Below are the code and all the weights of a small trained network. Each question names an input and a class and asks about switching units off, where a switched-off unit gives its printed mean instead of its output.

import numpy as np


def w(rows, s, z=0):
    codes = np.array(rows[::2]) - 128.0
    scale = np.full(codes.shape[1], s)
    scale[-1] = z or s
    return codes * scale


def norm(h):
    return h / np.sqrt((h * h).mean(-1, keepdims=True) + 1e-5)


def f(y):
    return np.maximum(y, 0)


def log_softmax(a):
    a = a - a.max(-1, keepdims=True)
    return a - np.log(np.exp(a).sum(-1, keepdims=True))


def net(x, mask):
    res = np.array(x, float).reshape(1, 4) / 4 @ E
    u = 0
    for l in range(3):
        y = f(norm(res) @ A[l][:, :-1].T + A[l][:, -1])
        res = res + np.where(mask[u : u + 9], y, B[l][:, -1]) @ B[l][:, :-1]
        u += 9
    return log_softmax(norm(res)[-1] @ U[:, :-1].T + U[:, -1])


A, B = {}, {}
E = w([
[89,103,125,114,58,132,199,98,166],'x0',
[253,172,164,142,122,64,148,166,155],'x1',
[129,80,121,178,94,149,53,165,214],'x2',
[141,145,98,174,170,132,201,203,105],'x3',
],0.0046)
A[0] = w([
[54,130,207,112,156,60,66,123,159,35],'0.n1',
[133,171,118,183,182,101,9,134,26,49],'0.n2',
[109,230,177,42,142,143,133,62,142,118],'0.n3',
[114,77,139,91,31,126,28,127,133,100],'0.n4',
[49,132,63,138,91,144,64,128,106,3],'0.n5',
[152,168,142,14,162,111,3,103,135,163],'0.n6',
[102,75,83,26,65,146,227,159,158,99],'0.n7',
[39,205,174,116,118,202,146,124,61,121],'0.n8',
[146,164,22,243,142,157,150,246,42,77],'0.n9',
],0.0039,0.0038)
B[0] = w([
[188,86,84,157,100,181,171,58,99,140],'0.n1',
[35,160,185,227,104,48,74,99,48,198],'0.n2',
[187,220,130,87,187,167,111,86,177,201],'0.n3',
[215,166,103,206,175,168,173,78,127,217],'0.n4',
[191,50,104,85,23,27,91,191,59,158],'0.n5',
[179,132,101,164,137,209,201,134,79,255],'0.n6',
[130,245,151,219,82,163,91,131,8,201],'0.n7',
[179,123,110,3,115,102,102,189,166,210],'0.n8',
[208,117,88,140,137,223,190,40,79,243],'0.n9',
],0.0043,0.0031)
A[1] = w([
[134,126,123,145,161,91,78,127,92,4],'1.n1',
[3,77,68,75,175,164,94,96,87,94],'1.n2',
[216,158,96,136,67,121,78,143,108,188],'1.n3',
[104,142,155,114,90,148,127,51,164,86],'1.n4',
[157,150,150,200,107,134,109,157,192,147],'1.n5',
[67,72,123,163,170,214,65,183,190,164],'1.n6',
[148,197,103,104,116,166,166,68,51,183],'1.n7',
[83,154,168,123,58,117,203,129,180,48],'1.n8',
[181,166,177,94,141,8,146,128,131,60],'1.n9',
],0.0065,0.0029)
B[1] = w([
[36,194,180,225,133,94,33,138,142,138],'1.n1',
[234,75,115,109,57,33,191,229,30,185],'1.n2',
[70,10,142,121,26,79,194,127,112,217],'1.n3',
[171,164,141,161,162,172,91,146,63,153],'1.n4',
[41,178,111,22,212,144,87,141,145,191],'1.n5',
[97,198,172,42,163,109,149,142,216,178],'1.n6',
[54,77,108,192,169,112,97,104,249,255],'1.n7',
[89,237,189,209,171,123,3,189,9,149],'1.n8',
[152,102,68,29,88,107,105,219,63,170],'1.n9',
],0.005,0.0082)
A[2] = w([
[191,107,185,110,107,133,72,1,106,72],'2.n1',
[156,157,151,95,51,101,155,162,90,125],'2.n2',
[125,193,139,111,182,58,174,123,146,108],'2.n3',
[80,173,94,97,136,121,137,105,66,158],'2.n4',
[102,195,201,177,69,144,150,124,89,4],'2.n5',
[85,162,162,196,115,112,73,129,98,57],'2.n6',
[113,186,117,164,146,230,188,170,99,124],'2.n7',
[122,181,183,219,161,108,48,159,55,67],'2.n8',
[105,211,98,44,193,91,165,96,87,74],'2.n9',
],0.0069,0.0033)
B[2] = w([
[216,209,71,183,212,204,230,163,68,181],'2.n1',
[141,65,98,142,127,97,115,127,89,250],'2.n2',
[44,150,152,73,137,215,32,153,134,209],'2.n3',
[118,103,194,114,104,91,81,194,177,215],'2.n4',
[94,211,158,254,93,113,73,71,124,173],'2.n5',
[58,100,172,143,95,66,165,105,111,219],'2.n6',
[232,174,118,147,149,138,134,49,88,209],'2.n7',
[85,217,169,218,6,111,128,58,116,254],'2.n8',
[124,155,146,92,88,186,100,118,213,206],'2.n9',
],0.0073,0.0033)
U = w([
[54,227,194,254,19,56,62,70,47,171],'0',
[181,50,55,43,38,32,113,222,32,192],'1',
[233,218,24,197,211,220,236,35,106,149],'2',
[26,206,174,14,150,198,19,173,246,135],'3',
[57,61,108,157,103,64,148,39,177,156],'4',
[152,112,225,93,219,76,95,52,91,3],'5',
],0.0087,0.0068)

Each question gives the input, the list of numbers given to net, and the class t.
The units are the neurons (one row each of A and B). Each row of codes is followed by its name. A weight is (code - 128) times the scale printed after its matrix; where a second scale follows, it is the last column's (A, B and U).
mask holds one flag per neuron, layer by layer. A switched-off neuron (its flag False) gives its mean, the last column of its row in B, instead of its output. The means were averaged over made-up inputs and are rounded, as every weight is.
A unit's drop is (log p(t) with every unit on - log p(t) with that unit switched off) / (log p(t) with every unit on - log p(t) with every unit switched off).
The circuit of an input: a set's keep is (log p(t) with only the set's units on - log p(t) with every unit switched off) / (log p(t) with every unit on - log p(t) with every unit switched off). Starting from the 12 units with the biggest drops (on a tie, the unit counted first), units are removed one at a time, each time the one whose removal leaves the highest keep (on an exact tie, the one counted first), for as long as the keep stays at least 0.8.
circuit, biggest first: the units of the circuit, biggest drop first
unit that matters most: the unit with the biggest drop
top k neurons: the k neurons with the biggest drops, biggest first
top k neurons in layer l: the k neurons of layer l with the biggest drops, biggest first
drop when u is switched off: that unit's drop, to one decimal
input [7,6,6,-8], class 2: circuit, biggest first : [2.n1; 0.n4; 1.n7]
input [-4,-5,-4,0], class 1: unit that matters most : 1.n2
input [-2,-2,4,-1], class 3: top 3 neurons : [1.n6; 1.n2; 0.n9]
input [2,-2,2,1], class 4: circuit, biggest first : [2.n8; 2.n3]
input [6,7,6,-4], class 1: circuit, biggest first : [1.n7; 2.n8]
input [4,6,-8,7], class 3: top 4 neurons in layer 1 : [1.n2; 1.n7; 1.n3; 1.n9]
input [2,-6,4,7], class 2: top 4 neurons : [0.n9; 1.n3; 2.n7; 1.n9]
input [-5,6,-8,3], class 3: top 4 neurons : [1.n2; 2.n3; 2.n9; 1.n7]
input [-6,0,-1,7], class 2: top 2 neurons in layer 0 : [0.n9; 0.n7]
input [-6,7,3,-4], class 1: top 2 neurons : [1.n3; 1.n9]
input [-5,6,2,-5], class 1: top 4 neurons : [1.n3; 0.n7; 1.n8; 1.n9]
input [7,0,-8,-2], class 3: top 3 neurons : [0.n3; 0.n8; 1.n7]
input [1,2,-8,7], class 3: top 4 neurons : [2.n3; 0.n6; 2.n9; 0.n4]
input [1,-1,-6,6], class 2: top 3 neurons in layer 0 : [0.n9; 0.n2; 0.n7]
input [-2,-2,4,5], class 2: circuit, biggest first : [0.n9]
input [-1,6,-7,4], class 3: top 2 neurons in layer 2 : [2.n3; 2.n9]
input [7,4,2,-8], class 2: circuit, biggest first : [2.n1; 0.n4]
input [-6,-8,-5,-2], class 1: top 2 neurons : [1.n2; 0.n8]
input [0,0,6,-4], class 3: top 2 neurons in layer 1 : [1.n5; 1.n6]
input [-3,0,4,-3], class 3: top 3 neurons : [1.n5; 0.n9; 1.n2]
input [1,-8,1,-3], class 1: circuit, biggest first : [1.n2]
input [-8,4,-8,8], class 0: top 2 neurons in layer 2 : [2.n8; 2.n3]
input [5,6,8,-4], class 3: top 2 neurons : [1.n5; 1.n2]
input [5,-4,4,7], class 2: top 2 neurons : [0.n9; 2.n7]
input [6,-7,5,5], class 1: top 2 neurons : [1.n2; 2.n8]
input [4,-8,-3,2], class 1: drop when 1.n2 is switched off : 0.7
input [-4,-1,0,8], class 2: circuit, biggest first : [0.n9]
input [-5,-3,2,-8], class 2: drop when 2.n1 is switched off : 0.3
input [4,-6,2,3], class 1: drop when 1.n2 is switched off : 0.4
input [0,-3,7,-4], class 3: drop when 1.n6 is switched off : 0.6
